Below are the code and all the weights of a small trained network. Each question names an input and a class and asks about switching units off, where a switched-off unit gives its printed mean instead of its output.

import numpy as np


def w(rows, s, z=0):
    codes = np.array(rows[::2]) - 128.0
    scale = np.full(codes.shape[1], s)
    scale[-1] = z or s
    return codes * scale


def norm(h):
    return h / np.sqrt((h * h).mean(-1, keepdims=True) + 1e-5)


def f(y):
    return np.maximum(y, 0)


def log_softmax(a):
    a = a - a.max(-1, keepdims=True)
    return a - np.log(np.exp(a).sum(-1, keepdims=True))


def net(x, mask):
    res = np.array(x, float).reshape(1, 3) / 4 @ E
    u = 0
    for l in range(3):
        y = f(norm(res) @ A[l][:, :-1].T + A[l][:, -1])
        res = res + np.where(mask[u : u + 11], y, B[l][:, -1]) @ B[l][:, :-1]
        u += 11
    return log_softmax(norm(res)[-1] @ U[:, :-1].T + U[:, -1])


A, B = {}, {}
E = w([
[90,65,194,197],'x0',
[74,253,213,114],'x1',
[38,70,140,9],'x2',
],0.0065)
A[0] = w([
[238,179,47,46,61],'L0N0',
[106,49,156,218,84],'L0N1',
[85,202,202,142,62],'L0N2',
[220,183,72,216,19],'L0N3',
[249,62,94,181,107],'L0N4',
[71,98,167,228,56],'L0N5',
[194,143,124,192,1],'L0N6',
[103,52,80,99,127],'L0N7',
[143,207,182,180,157],'L0N8',
[141,71,95,149,45],'L0N9',
[78,58,190,196,51],'L0N10',
],0.012,0.0076)
B[0] = w([
[248,133,162,56,207],'L0N0',
[228,120,108,90,206],'L0N1',
[104,171,22,128,205],'L0N2',
[104,53,183,187,214],'L0N3',
[78,172,53,183,252],'L0N4',
[209,194,151,71,185],'L0N5',
[131,73,162,194,158],'L0N6',
[66,135,65,153,215],'L0N7',
[103,161,149,188,255],'L0N8',
[145,165,79,130,155],'L0N9',
[206,180,129,19,190],'L0N10',
],0.011,0.0068)
A[1] = w([
[206,122,159,103,125],'L1N0',
[234,125,198,66,125],'L1N1',
[43,80,130,7,3],'L1N2',
[166,138,137,172,67],'L1N3',
[225,125,191,70,127],'L1N4',
[48,218,194,134,81],'L1N5',
[190,7,120,147,109],'L1N6',
[57,99,118,23,71],'L1N7',
[51,83,115,53,76],'L1N8',
[113,150,50,176,110],'L1N9',
[129,112,141,160,45],'L1N10',
],0.011,0.0053)
B[1] = w([
[124,125,162,71,201],'L1N0',
[254,98,174,36,231],'L1N1',
[136,90,193,191,210],'L1N2',
[100,103,166,102,175],'L1N3',
[233,142,181,61,224],'L1N4',
[116,168,34,22,221],'L1N5',
[133,169,124,16,182],'L1N6',
[137,98,199,209,223],'L1N7',
[133,130,182,219,203],'L1N8',
[77,123,140,87,255],'L1N9',
[126,109,134,117,133],'L1N10',
],0.0091,0.0049)
A[2] = w([
[74,105,172,143,14],'L2N0',
[139,126,112,126,45],'L2N1',
[122,119,196,224,52],'L2N2',
[130,129,153,183,112],'L2N3',
[77,192,67,97,45],'L2N4',
[154,125,127,91,4],'L2N5',
[85,105,65,138,52],'L2N6',
[151,166,95,163,183],'L2N7',
[61,176,10,108,58],'L2N8',
[89,108,15,123,89],'L2N9',
[164,138,165,254,17],'L2N10',
],0.012,0.0041)
B[2] = w([
[173,140,174,168,153],'L2N0',
[140,167,121,165,129],'L2N1',
[104,41,220,183,216],'L2N2',
[90,88,186,125,179],'L2N3',
[102,39,67,139,214],'L2N4',
[163,145,125,151,147],'L2N5',
[146,219,101,101,165],'L2N6',
[55,70,154,124,224],'L2N7',
[39,80,47,100,254],'L2N8',
[12,237,61,60,214],'L2N9',
[94,53,255,153,217],'L2N10',
],0.0079,0.006)
U = w([
[58,151,17,121,253],'0',
[252,138,147,46,85],'1',
[112,57,186,228,55],'2',
],0.019,0.0022)

Each question gives the input, the list of numbers given to net, and the class t.
The units are the neurons (one row each of A and B). Each row of codes is followed by its name. A weight is (code - 128) times the scale printed after its matrix; where a second scale follows, it is the last column's (A, B and U).
mask holds one flag per neuron, layer by layer. A switched-off neuron (its flag False) gives its mean, the last column of its row in B, instead of its output. The means were averaged over made-up inputs and are rounded, as every weight is.
A unit's drop is (log p(t) with every unit on - log p(t) with that unit switched off) / (log p(t) with every unit on - log p(t) with every unit switched off).
The circuit of an input: a set's keep is (log p(t) with only the set's units on - log p(t) with every unit switched off) / (log p(t) with every unit on - log p(t) with every unit switched off). Starting from the 12 units with the biggest drops (on a tie, the unit counted first), units are removed one at a time, each time the one whose removal leaves the highest keep (on an exact tie, the one counted first), for as long as the keep stays at least 0.8.
units of the circuit, in order: the units of the circuit, biggest drop first
top k neurons: the k neurons with the biggest drops, biggest first
top k neurons in layer l: the k neurons of layer l with the biggest drops, biggest first
drop when u is switched off: that unit's drop, to one decimal
input [-4,-6,8], class 2: top neuron : (L1N7)
input [8,-7,5], class 1: top 4 neurons : (L0N1 L0N10 L0N2 L0N8)
input [7,-5,-3], class 1: top 3 neurons : (L0N1 L0N10 L0N5)
input [-6,6,8], class 2: top 3 neurons in layer 1 : (L1N7 L1N2 L1N8)
input [-3,6,8], class 2: top 2 neurons : (L0N4 L1N7)
input [4,3,4], class 1: top 2 neurons : (L0N4 L0N10)
input [3,3,-2], class 0: top 3 neurons : (L0N2 L0N8 L0N0)
input [-7,-7,-7], class 0: top 2 neurons : (L0N4 L0N10)
input [1,-6,8], class 2: top 4 neurons : (L0N4 L1N8 L1N7 L0N2)
input [-8,8,-4], class 0: top 2 neurons : (L0N2 L0N8)
input [-6,4,-8], class 2: top 2 neurons : (L0N3 L0N8)
input [6,-5,-4], class 1: top 4 neurons : (L0N1 L0N10 L0N5 L0N2)
input [7,-5,5], class 1: top 2 neurons : (L0N1 L0N10)
input [-2,-4,-1], class 0: units of the circuit, in order : (L0N4)
input [-2,-4,7], class 2: drop when L0N4 is switched off : 0.4
input [-5,-3,-7], class 2: drop when L2N4 is switched off : 0.0
input [-2,6,-8], class 2: drop when L0N3 is switched off : 0.5
